Below is a small trained network, with its code and all its weights. Each question gives an input and a class and asks what happens when units are switched off, that is, made to give their printed mean instead of their output.

import numpy as np


def w(rows, s, z=0):
    codes = np.array(rows[::2]) - 128.0
    scale = np.full(codes.shape[1], s)
    scale[-1] = z or s
    return codes * scale


def f(y):
    return np.maximum(y, 0)


def log_softmax(a):
    a = a - a.max(-1, keepdims=True)
    return a - np.log(np.exp(a).sum(-1, keepdims=True))


def net(x, mask):
    res = np.array(x, float).reshape(1, 7) / 4 @ E
    y = f(res @ A[0][:, :-1].T + A[0][:, -1])
    res = res + np.where(mask, y, B[0][:, -1]) @ B[0][:, :-1]
    return log_softmax(res[-1] @ U[:, :-1].T + U[:, -1])


A, B = {}, {}
E = w([
[160,102,227,114,122,116,143,150],'x0',
[135,120,194,110,47,149,52,97],'x1',
[164,151,155,108,92,191,198,128],'x2',
[104,56,75,2,83,129,92,55],'x3',
[80,90,181,187,191,189,91,44],'x4',
[101,172,85,89,108,19,124,33],'x5',
[129,31,86,203,27,159,143,103],'x6',
],0.0058)
A[0] = w([
[142,21,169,118,64,193,174,152,144],'N0',
[137,117,121,157,58,3,128,152,254],'N1',
[118,142,199,180,234,135,156,134,135],'N2',
[131,105,161,69,175,178,111,176,125],'N3',
[125,122,111,156,143,94,143,94,156],'N4',
[101,38,151,110,113,120,59,30,125],'N5',
[109,66,61,142,96,160,152,100,106],'N6',
[126,118,94,4,154,39,168,81,234],'N7',
[118,80,32,169,204,77,148,177,164],'N8',
[127,117,121,96,151,145,125,164,188],'N9',
[117,149,109,104,160,115,121,90,152],'N10',
[119,137,106,161,94,88,124,94,132],'N11',
[128,79,76,146,97,174,148,104,152],'N12',
[113,119,104,166,125,148,117,78,96],'N13',
[130,114,182,169,185,127,134,132,132],'N14',
],0.013,0.0015)
B[0] = w([
[135,119,221,158,64,153,126,146,239],'N0',
[135,113,110,103,84,181,128,190,205],'N1',
[123,110,231,159,113,117,144,92,234],'N2',
[135,133,103,98,113,118,134,189,189],'N3',
[129,132,108,140,143,129,116,150,163],'N4',
[118,106,111,203,219,94,131,153,254],'N5',
[138,158,86,126,111,141,124,59,206],'N6',
[111,161,143,4,172,73,144,131,247],'N7',
[118,85,115,200,189,111,104,144,212],'N8',
[114,114,111,97,122,131,99,133,160],'N9',
[145,118,145,97,133,111,147,148,175],'N10',
[130,128,105,96,118,142,100,143,171],'N11',
[134,162,109,122,102,151,130,73,200],'N12',
[126,125,87,117,152,111,144,110,174],'N13',
[134,143,185,135,131,115,144,106,194],'N14',
],0.024,0.0097)
U = w([
[122,131,12,203,130,159,94,65,56],'0',
[80,100,67,110,217,64,105,235,214],'1',
[114,123,212,205,133,93,161,68,150],'2',
[127,255,113,16,43,122,166,115,4],'3',
[157,96,168,160,2,190,118,220,157],'4',
],0.0056,0.0016)

Each question gives the input, the list of numbers given to net, and the class t.
The units are the neurons (one row each of A and B). Each row of codes is followed by its name. A weight is (code - 128) times the scale printed after its matrix; where a second scale follows, it is the last column's (A, B and U).
mask holds one flag per neuron, in row order. A switched-off neuron (its flag False) gives its mean, the last column of its row in B, instead of its output. The means were averaged over made-up inputs and are rounded, as every weight is.
A unit's drop is (log p(t) with every unit on - log p(t) with that unit switched off) / (log p(t) with every unit on - log p(t) with every unit switched off).
The circuit of an input: a set's keep is (log p(t) with only the set's units on - log p(t) with every unit switched off) / (log p(t) with every unit on - log p(t) with every unit switched off). Starting from the 12 units with the biggest drops (on a tie, the unit counted first), units are removed one at a time, each time the one whose removal leaves the highest keep (on an exact tie, the one counted first), for as long as the keep stays at least 0.8.
circuit, biggest first: the units of the circuit, biggest drop first
k most important neurons: the k neurons with the biggest drops, biggest first
drop of u: that unit's drop, to one decimal
input [8,8,8,-5,5,7,7], class 4: circuit, biggest first -> (N0)
input [6,-6,1,-8,-7,-1,-1], class 4: 2 most important neurons -> (N1, N5)
input [2,0,2,6,8,-1,5], class 0: circuit, biggest first -> (N2, N6)
input [-2,6,-8,-1,7,5,-4], class 1: 2 most important neurons -> (N5, N0)
input [0,4,-4,-6,-6,-1,2], class 4: 3 most important neurons -> (N7, N5, N1)
input [8,3,2,-4,-2,5,-6], class 3: 2 most important neurons -> (N5, N8)
input [4,4,-1,1,4,-8,-5], class 4: circuit, biggest first -> (N3, N7)
input [-5,2,4,8,1,-3,8], class 0: 2 most important neurons -> (N6, N2)
input [7,-5,8,-3,-7,4,-1], class 3: 2 most important neurons -> (N5, N8)
input [8,8,5,2,6,7,-1], class 1: 2 most important neurons -> (N5, N2)
input [-4,1,1,-5,-8,-2,2], class 4: 2 most important neurons -> (N5, N7)
input [7,-5,3,8,-8,-2,8], class 3: 3 most important neurons -> (N7, N6, N12)
input [7,2,-2,5,-8,6,6], class 3: 2 most important neurons -> (N7, N8)
input [1,3,-5,6,-6,-8,-1], class 4: most important neuron -> (N0)
input [6,4,-2,7,-4,-5,0], class 4: drop of N0 -> 2.8
input [-5,-6,0,6,6,-3,3], class 0: drop of N13 -> 0.0
input [-8,-3,4,4,-2,-8,-2], class 0: drop of N12 -> 0.1
